Here is a tiny trained network, its code and every weight. The questions are about switching its units off for an input and a target symbol, where a switched-off unit gives its printed mean instead of its output.

import numpy as np


def w(rows, s, z=0):
    codes = np.array(rows[::2]) - 128.0
    scale = np.full(codes.shape[1], s)
    scale[-1] = z or s
    return codes * scale


def f(y):
    return np.maximum(y, 0)


def softmax(a):
    e = np.exp(a - a.max(-1, keepdims=True))
    return e / e.sum(-1, keepdims=True)


def log_softmax(a):
    a = a - a.max(-1, keepdims=True)
    return a - np.log(np.exp(a).sum(-1, keepdims=True))


def net(x, mask):
    ids = ['αδηθλμπτφψ'.index(c) for c in x.split()]
    T = len(ids)
    res = E[ids] + P[:T]
    r = res
    for j in range(3):
        rows = slice(3 * j, 3 * j + 3)
        q, k, v = (r @ M[0][rows].T for M in (Q, K, V))
        z = softmax(np.where(np.tri(T) > 0, q @ k.T / 3**0.5, -1e9)) @ v
        o = O[0][rows]
        res = res + np.where(mask[j], z, o[:, -1]) @ o[:, :-1]
    y = f(res @ A[0][:, :-1].T + A[0][:, -1])
    res = res + np.where(mask[3:7], y, B[0][:, -1]) @ B[0][:, :-1]
    return log_softmax(res[-1] @ U[:, :-1].T + U[:, -1])


Q, K, V, O, A, B = {}, {}, {}, {}, {}, {}
E = w([
[184,96,106,191,128,94],'α',
[193,130,152,116,168,216],'δ',
[154,143,74,94,131,151],'η',
[90,137,250,124,168,103],'θ',
[23,123,110,85,164,79],'λ',
[99,143,123,149,73,75],'μ',
[64,168,145,75,95,126],'π',
[138,200,136,177,156,122],'τ',
[20,58,135,130,155,163],'φ',
[222,179,71,82,62,107],'ψ',
],0.025)
P = w([
[141,191,166,210,76,120],'0',
[129,172,128,206,71,77],'1',
[111,190,116,184,93,60],'2',
[116,196,88,177,114,53],'3',
[130,176,72,162,137,35],'4',
[105,169,70,135,145,16],'5',
[85,181,74,117,175,3],'6',
[100,174,67,166,173,31],'7',
],0.0057)
Q[0] = w([
[185,102,133,157,176,160],'H1',
[139,63,175,106,125,60],'H1',
[138,111,75,145,66,102],'H1',
[163,237,185,128,150,11],'H2',
[175,170,142,189,51,97],'H2',
[108,81,191,190,141,155],'H2',
[94,164,218,193,136,121],'H3',
[127,133,172,67,122,196],'H3',
[77,187,71,195,123,31],'H3',
],0.012)
K[0] = w([
[255,147,159,139,143,141],'H1',
[144,87,164,118,134,74],'H1',
[123,93,111,140,120,118],'H1',
[155,184,153,96,139,40],'H2',
[188,136,117,129,105,113],'H2',
[87,120,188,156,124,128],'H2',
[78,131,173,185,199,114],'H3',
[161,136,155,90,91,129],'H3',
[72,51,67,108,212,83],'H3',
],0.014)
V[0] = w([
[180,108,158,227,216,86],'H1',
[137,215,144,161,11,141],'H1',
[46,152,154,144,43,63],'H1',
[155,208,189,134,254,23],'H2',
[107,43,122,108,100,107],'H2',
[186,186,24,21,79,73],'H2',
[158,182,159,157,99,206],'H3',
[33,98,110,133,141,202],'H3',
[172,236,109,73,242,47],'H3',
],0.0078)
O[0] = w([
[141,185,108,151,142,86,139],'H1',
[100,80,100,52,29,92,85],'H1',
[153,65,118,149,129,90,238],'H1',
[102,119,114,226,115,123,255],'H2',
[114,123,174,193,209,149,120],'H2',
[142,173,62,109,146,161,130],'H2',
[8,108,138,211,138,205,21],'H3',
[133,184,107,2,152,104,171],'H3',
[148,153,156,114,74,180,240],'H3',
],0.0086,0.0084)
A[0] = w([
[91,2,149,92,148,199,252],'N1',
[185,159,170,91,110,94,139],'N2',
[89,150,124,127,145,39,151],'N3',
[203,181,63,77,101,121,190],'N4',
],0.0096,0.0029)
B[0] = w([
[55,196,249,112,157,142,147],'N1',
[208,198,110,120,73,177,185],'N2',
[160,135,93,78,156,145,226],'N3',
[73,22,142,127,147,190,248],'N4',
],0.012,0.016)
U = w([
[103,58,98,92,21,29,61],'α',
[1,58,63,153,150,144,129],'δ',
[163,44,159,213,168,70,243],'η',
[123,209,140,167,143,212,60],'θ',
[58,126,142,71,33,100,84],'λ',
[231,136,171,75,8,160,122],'μ',
[70,107,153,105,168,122,2],'π',
[103,122,124,126,122,127,23],'τ',
[113,136,39,64,187,62,194],'φ',
[67,198,60,151,50,117,245],'ψ',
],0.0082,0.0045)

Each question gives the input, a string of symbols that net reads in full, and the target symbol t.
The units are the heads (3 rows each of Q, K, V and O) and the neurons (one row each of A and B). Each row of codes is followed by its name. A weight is (code - 128) times the scale printed after its matrix; where a second scale follows, it is the last column's (O, A, B and U).
mask holds one flag per unit, heads first, then neurons. A switched-off unit (its flag False) gives its mean, the last column of its rows in O or B, instead of its output. The means were averaged over made-up inputs and are rounded, as every weight is.
A unit's drop is (log p(t) with every unit on - log p(t) with that unit switched off) / (log p(t) with every unit on - log p(t) with every unit switched off).
The circuit of an input: a set's keep is (log p(t) with only the set's units on - log p(t) with every unit switched off) / (log p(t) with every unit on - log p(t) with every unit switched off). Starting from all 7 units, units are removed one at a time, each time the one whose removal leaves the highest keep (on an exact tie, the one counted first), for as long as the keep stays at least 0.8.
units of the circuit, in order: the units of the circuit, biggest drop first
k most important neurons: the k neurons with the biggest drops, biggest first
which heads matter: for each layer, one digit per head in row order, 1 if its drop is at least 0.15 and else 0, layers parted by /
drop of u: that unit's drop, to one decimal
input λ λ λ λ ψ η, target δ: units of the circuit, in order : H2, N4
input λ λ ψ ψ, target δ: units of the circuit, in order : N4
input φ λ α α α λ τ, target μ: units of the circuit, in order : H3, N2
input λ η λ μ α τ, target μ: units of the circuit, in order : N2, H3
input ψ τ τ, target δ: units of the circuit, in order : H2, N4
input μ μ θ τ, target ψ: which heads matter : 001
input θ τ λ η η φ φ, target π: which heads matter : 010
input τ θ μ, target α: which heads matter : 100
input λ λ θ λ ψ μ, target δ: 2 most important neurons : N4, N3
input α θ λ η λ λ η, target δ: units of the circuit, in order : N4, H2
input τ μ ψ δ α, target δ: drop of H1 : 0.1
input θ μ μ, target α: drop of N4 : 0.1
input θ τ π, target λ: drop of N2 : 0.0
input η λ θ θ, target η: most important neuron : N2
